Below are the code and all the weights of a small trained network. Each question names an input and a class and asks about switching units off, where a switched-off unit gives its printed mean instead of its output.

import numpy as np


def w(rows, s, z=0):
    codes = np.array(rows[::2]) - 128.0
    scale = np.full(codes.shape[1], s)
    scale[-1] = z or s
    return codes * scale


def f(y):
    return np.maximum(y, 0)


def log_softmax(a):
    a = a - a.max(-1, keepdims=True)
    return a - np.log(np.exp(a).sum(-1, keepdims=True))


def net(x, mask):
    res = np.array(x, float).reshape(1, 7) / 4 @ E
    y = f(res @ A[0][:, :-1].T + A[0][:, -1])
    res = res + np.where(mask, y, B[0][:, -1]) @ B[0][:, :-1]
    return log_softmax(res[-1] @ U[:, :-1].T + U[:, -1])


A, B = {}, {}
E = w([
[19,109,88,175,168,254,111,118,102],'x0',
[126,127,128,127,129,126,129,129,127],'x1',
[91,107,182,251,77,70,162,69,143],'x2',
[146,149,72,173,64,146,224,215,59],'x3',
[52,170,90,80,31,85,64,131,97],'x4',
[133,132,114,136,129,127,120,127,134],'x5',
[128,126,131,125,126,130,131,125,126],'x6',
],0.0094)
A[0] = w([
[115,101,130,97,159,105,95,85,135,93],'n0',
[115,115,116,146,166,192,158,99,117,100],'n1',
[50,146,102,78,32,74,64,138,112,41],'n2',
[73,127,108,85,68,100,89,128,144,56],'n3',
[52,117,130,142,137,203,138,142,167,141],'n4',
[122,114,128,116,77,131,97,115,101,89],'n5',
[138,138,96,160,102,112,198,206,106,103],'n6',
[90,111,180,205,110,90,157,102,144,2],'n7',
[110,121,173,119,181,104,50,78,151,63],'n8',
[218,140,149,86,112,53,134,160,150,120],'n9',
[225,127,166,94,103,22,142,117,128,101],'n10',
[145,125,102,70,155,132,131,153,119,32],'n11',
[123,107,141,118,112,134,163,147,113,79],'n12',
[81,139,142,160,162,150,103,143,101,136],'n13',
[128,131,105,137,57,127,161,185,115,99],'n14',
[166,124,91,137,96,156,157,165,115,86],'n15',
[186,128,158,146,195,158,203,137,123,54],'n16',
[198,120,117,85,194,188,126,165,138,44],'n17',
[155,122,141,133,161,145,138,121,126,48],'n18',
[139,139,154,138,127,89,137,136,135,96],'n19',
[154,129,131,150,194,123,119,106,140,76],'n20',
[170,140,144,110,110,69,121,120,124,140],'n21',
[131,127,146,98,141,112,99,68,138,81],'n22',
[157,140,88,2,151,184,108,194,124,52],'n23',
[60,115,104,152,156,175,109,117,127,134],'n24',
[37,145,119,165,148,177,109,127,110,146],'n25',
[149,118,106,127,138,68,132,147,142,146],'n26',
[43,138,124,94,75,89,89,146,125,67],'n27',
[129,123,161,192,156,116,164,91,127,83],'n28',
[143,142,106,159,65,168,207,209,111,101],'n29',
[110,140,172,96,195,97,39,45,161,101],'n30',
[228,106,178,181,233,164,173,110,151,50],'n31',
[111,129,158,237,66,99,153,53,139,48],'n32',
],0.013,0.0032)
B[0] = w([
[132,143,185,131,127,139,138,147,133,178],'n0',
[128,120,96,141,141,177,133,107,138,186],'n1',
[126,119,48,118,148,67,202,170,131,232],'n2',
[147,123,87,124,140,97,172,162,127,189],'n3',
[129,124,97,145,141,200,108,112,130,207],'n4',
[125,148,99,135,140,103,138,140,139,159],'n5',
[120,130,218,129,147,144,138,162,130,214],'n6',
[129,157,121,119,79,72,69,92,126,194],'n7',
[118,137,215,121,139,149,135,171,121,211],'n8',
[114,118,83,150,138,217,115,90,125,223],'n9',
[130,117,85,149,143,231,100,83,139,232],'n10',
[120,143,132,129,100,97,97,107,114,173],'n11',
[135,148,145,138,149,129,127,140,135,146],'n12',
[136,133,108,130,129,182,119,117,130,178],'n13',
[131,121,193,135,156,134,132,153,140,199],'n14',
[127,124,183,127,138,131,128,139,133,180],'n15',
[128,110,80,120,147,91,179,170,135,202],'n16',
[125,151,119,109,82,62,95,97,119,210],'n17',
[140,133,111,120,131,112,147,136,138,154],'n18',
[120,131,111,132,122,145,123,106,125,154],'n19',
[131,113,122,120,136,116,165,158,118,172],'n20',
[125,123,107,132,130,188,126,113,124,182],'n21',
[130,128,179,137,140,134,118,150,141,174],'n22',
[123,139,134,127,56,52,57,54,122,248],'n23',
[132,115,103,143,131,202,118,102,122,207],'n24',
[135,118,94,138,142,204,122,84,142,219],'n25',
[129,128,113,128,130,171,127,115,123,165],'n26',
[142,130,74,122,143,87,172,156,136,200],'n27',
[128,148,112,99,102,75,123,114,122,184],'n28',
[129,119,229,119,155,144,139,173,126,228],'n29',
[130,113,251,136,152,131,140,171,120,242],'n30',
[126,129,47,128,154,77,203,190,134,247],'n31',
[126,135,136,101,66,57,54,71,109,221],'n32',
],0.024,0.015)
U = w([
[132,94,94,195,149,217,112,99,137,174],'0',
[129,117,254,153,158,122,133,206,123,193],'1',
[146,113,62,137,145,58,206,194,136,108],'2',
[123,158,140,125,47,53,60,91,96,3],'3',
],0.01,0.0017)

Each question gives the input, the list of numbers given to net, and the class t.
The units are the neurons (one row each of A and B). Each row of codes is followed by its name. A weight is (code - 128) times the scale printed after its matrix; where a second scale follows, it is the last column's (A, B and U).
mask holds one flag per neuron, in row order. A switched-off neuron (its flag False) gives its mean, the last column of its row in B, instead of its output. The means were averaged over made-up inputs and are rounded, as every weight is.
A unit's drop is (log p(t) with every unit on - log p(t) with that unit switched off) / (log p(t) with every unit on - log p(t) with every unit switched off).
The circuit of an input: a set's keep is (log p(t) with only the set's units on - log p(t) with every unit switched off) / (log p(t) with every unit on - log p(t) with every unit switched off). Starting from the 12 units with the biggest drops (on a tie, the unit counted first), units are removed one at a time, each time the one whose removal leaves the highest keep (on an exact tie, the one counted first), for as long as the keep stays at least 0.8.
units of the circuit, in order: the units of the circuit, biggest drop first
unit that matters most: the unit with the biggest drop
top k neurons: the k neurons with the biggest drops, biggest first
drop when u is switched off: that unit's drop, to one decimal
input [-4,6,8,-7,-5,3,7], class 3: top 4 neurons => n32, n7, n28, n29
input [-8,6,1,5,-8,3,-3], class 0: unit that matters most => n10
input [6,4,2,-7,-8,3,6], class 2: top 3 neurons => n31, n29, n16
input [6,-1,-7,-3,-7,-6,-6], class 2: top 4 neurons => n31, n16, n32, n10
input [-3,-3,6,7,7,3,5], class 1: top 3 neurons => n29, n6, n14
input [5,6,-3,6,3,-6,-8], class 1: top 2 neurons => n29, n10
input [-7,-8,-4,-7,2,-6,7], class 0: top 2 neurons => n10, n9
input [-3,6,-7,0,7,-8,3], class 2: top 3 neurons => n2, n3, n27
input [-6,5,0,-5,8,-7,6], class 2: top 2 neurons => n2, n27
input [2,-5,-7,-6,5,-8,0], class 3: top 3 neurons => n23, n29, n6
input [-4,-8,3,4,2,8,8], class 0: top 4 neurons => n30, n10, n9, n8
input [-5,-4,1,-3,-5,6,-5], class 0: top 4 neurons => n10, n9, n2, n27
input [-2,-8,8,1,-7,6,5], class 3: top 4 neurons => n32, n7, n2, n28
input [2,5,-6,-5,3,-3,2], class 3: units of the circuit, in order => n23
input [-7,-2,8,3,2,8,7], class 3: top 2 neurons => n32, n7
input [2,5,4,7,-6,6,7], class 1: top 2 neurons => n29, n6
input [5,3,-6,-7,-5,-2,-6], class 1: drop when n30 is switched off => 2.3
input [4,-5,-6,3,8,4,-1], class 2: drop when n2 is switched off => 1.9
input [-4,5,-7,-5,4,-7,-8], class 3: drop when n23 is switched off => 8.2
input [2,6,3,4,-6,-3,-6], class 2: unit that matters most => n31
input [6,3,8,4,6,-2,-2], class 3: drop when n32 is switched off => 5.2
